Below is a small trained network, with its code and all its weights. Each question gives an input and a target symbol and asks what happens when units are switched off, that is, made to give their printed mean instead of their output.

import numpy as np


def w(rows, s, z=0):
    codes = np.array(rows[::2]) - 128.0
    scale = np.full(codes.shape[1], s)
    scale[-1] = z or s
    return codes * scale


def f(y):
    return np.maximum(y, 0)


def softmax(a):
    e = np.exp(a - a.max(-1, keepdims=True))
    return e / e.sum(-1, keepdims=True)


def log_softmax(a):
    a = a - a.max(-1, keepdims=True)
    return a - np.log(np.exp(a).sum(-1, keepdims=True))


def net(x, mask):
    ids = ['βεζηθσφψ'.index(c) for c in x.split()]
    T = len(ids)
    res = E[ids] + P[:T]
    u = 0
    for l in range(2):
        q, k, v = (res @ M[l].T for M in (Q, K, V))
        z = softmax(np.where(np.tri(T) > 0, q @ k.T / 2**0.5, -1e9)) @ v
        res = res + np.where(mask[u], z, O[l][:, -1]) @ O[l][:, :-1]
        u += 1
        y = f(res @ A[l][:, :-1].T + A[l][:, -1])
        res = res + np.where(mask[u : u + 4], y, B[l][:, -1]) @ B[l][:, :-1]
        u += 4
    return log_softmax(res[-1] @ U[:, :-1].T + U[:, -1])


Q, K, V, O, A, B = {}, {}, {}, {}, {}, {}
E = w([
[111,108,78,238],'β',
[149,250,128,135],'ε',
[93,104,27,50],'ζ',
[94,180,198,203],'η',
[115,144,149,164],'θ',
[150,181,81,213],'σ',
[159,167,221,121],'φ',
[116,170,129,204],'ψ',
],0.023)
P = w([
[3,154,135,30],'0',
[35,93,189,106],'1',
[58,85,195,129],'2',
[81,86,189,149],'3',
[97,98,179,150],'4',
[106,102,188,158],'5',
[120,104,185,177],'6',
[132,112,189,179],'7',
[131,120,204,181],'8',
[109,65,173,201],'9',
],0.0056)
Q[0] = w([
[102,137,85,55],'L0H1',
[29,138,138,253],'L0H1',
],0.014)
K[0] = w([
[88,99,106,164],'L0H1',
[252,195,176,166],'L0H1',
],0.017)
V[0] = w([
[150,3,182,138],'L0H1',
[227,136,186,2],'L0H1',
],0.0077)
O[0] = w([
[109,58,191,98,1],'L0H1',
[254,91,152,150,132],'L0H1',
],0.0069,0.0049)
A[0] = w([
[117,42,82,71,187],'L0N1',
[159,40,101,69,184],'L0N2',
[248,90,64,199,2],'L0N3',
[84,150,108,185,87],'L0N4',
],0.011,0.0034)
B[0] = w([
[134,29,128,77,157],'L0N1',
[124,57,2,106,145],'L0N2',
[106,151,228,94,228],'L0N3',
[167,175,45,120,255],'L0N4',
],0.0092,0.0097)
Q[1] = w([
[83,159,180,88],'L1H1',
[127,96,84,6],'L1H1',
],0.015)
K[1] = w([
[58,163,188,26],'L1H1',
[64,147,128,255],'L1H1',
],0.0079)
V[1] = w([
[95,22,82,4],'L1H1',
[168,212,189,127],'L1H1',
],0.0038)
O[1] = w([
[165,86,127,66,253],'L1H1',
[198,244,193,147,43],'L1H1',
],0.011,0.0045)
A[1] = w([
[1,187,245,137,251],'L1N1',
[231,121,246,125,30],'L1N2',
[127,89,84,143,42],'L1N3',
[134,57,58,83,22],'L1N4',
],0.0095,0.0031)
B[1] = w([
[39,123,168,26,231],'L1N1',
[23,48,90,250,221],'L1N2',
[128,3,211,12,180],'L1N3',
[236,177,237,203,249],'L1N4',
],0.007,0.015)
U = w([
[59,41,2,151,123],'β',
[200,244,203,160,118],'ε',
[155,96,108,154,214],'ζ',
[68,163,186,30,22],'η',
[103,119,137,19,255],'θ',
[171,151,71,224,98],'σ',
[78,117,194,201,41],'φ',
[89,142,93,102,143],'ψ',
],0.0066,0.0063)

Each question gives the input, a string of symbols that net reads in full, and the target symbol t.
The units are the heads (2 rows each of Q, K, V and O) and the neurons (one row each of A and B). Each row of codes is followed by its name. A weight is (code - 128) times the scale printed after its matrix; where a second scale follows, it is the last column's (O, A, B and U).
mask holds one flag per unit, layer by layer, with each layer's heads first. A switched-off unit (its flag False) gives its mean, the last column of its rows in O or B, instead of its output. The means were averaged over made-up inputs and are rounded, as every weight is.
A unit's drop is (log p(t) with every unit on - log p(t) with that unit switched off) / (log p(t) with every unit on - log p(t) with every unit switched off).
The circuit of an input: a set's keep is (log p(t) with only the set's units on - log p(t) with every unit switched off) / (log p(t) with every unit on - log p(t) with every unit switched off). Starting from all 10 units, units are removed one at a time, each time the one whose removal leaves the highest keep (on an exact tie, the one counted first), for as long as the keep stays at least 0.8.
units of the circuit, in order: the units of the circuit, biggest drop first
unit that matters most: the unit with the biggest drop
k most important neurons: the k neurons with the biggest drops, biggest first
top k neurons in layer l: the k neurons of layer l with the biggest drops, biggest first
input ε θ β β φ σ ε β, target ε: units of the circuit, in order : (L1H1; L1N2)
input φ ε φ θ η β, target φ: units of the circuit, in order : (L0N3; L0H1; L1H1; L1N2)
input β ζ ψ ε β φ β η, target θ: unit that matters most : L1H1
input φ θ θ β, target φ: units of the circuit, in order : (L0N3; L0H1; L1N2; L1H1)
input φ σ β φ η β ζ ε, target θ: units of the circuit, in order : (L0N1; L1H1)
input ζ β σ, target θ: units of the circuit, in order : (L1H1; L1N2)
input φ θ β θ β ζ β θ, target ζ: units of the circuit, in order : (L1H1; L0N1; L1N1; L0H1)
input η η σ, target σ: top 2 neurons in layer 0 : (L0N3; L0N4)
input η ψ β η, target η: top 3 neurons in layer 1 : (L1N1; L1N4; L1N2)
input η ζ β ψ, target θ: units of the circuit, in order : (L1H1; L1N2)
input θ β β θ ψ ψ ζ β ε, target θ: units of the circuit, in order : (L1H1; L0N1)
input θ θ φ ζ θ θ, target ζ: 4 most important neurons : (L1N4; L1N1; L0N1; L0N4)
input θ ψ η θ β φ θ, target φ: units of the circuit, in order : (L0H1; L1N2; L1H1; L0N4)
input ψ φ β η θ η σ, target φ: unit that matters most : L0H1
input φ ψ σ η ε φ σ, target φ: top 3 neurons in layer 1 : (L1N2; L1N4; L1N1)
input β θ β ε η, target ε: 4 most important neurons : (L1N2; L0N3; L0N4; L1N3)
input β ψ β σ σ, target σ: top 3 neurons in layer 1 : (L1N1; L1N3; L1N2)
input β σ ψ β θ ε ψ β, target ε: 3 most important neurons : (L0N3; L0N4; L1N2)
input η ε φ φ β φ β ψ, target φ: 2 most important neurons : (L1N2; L0N3)
input ζ ψ η, target θ: unit that matters most : L1N2
input ζ β η β β β β ε σ, target θ: 2 most important neurons : (L0N3; L1N2)
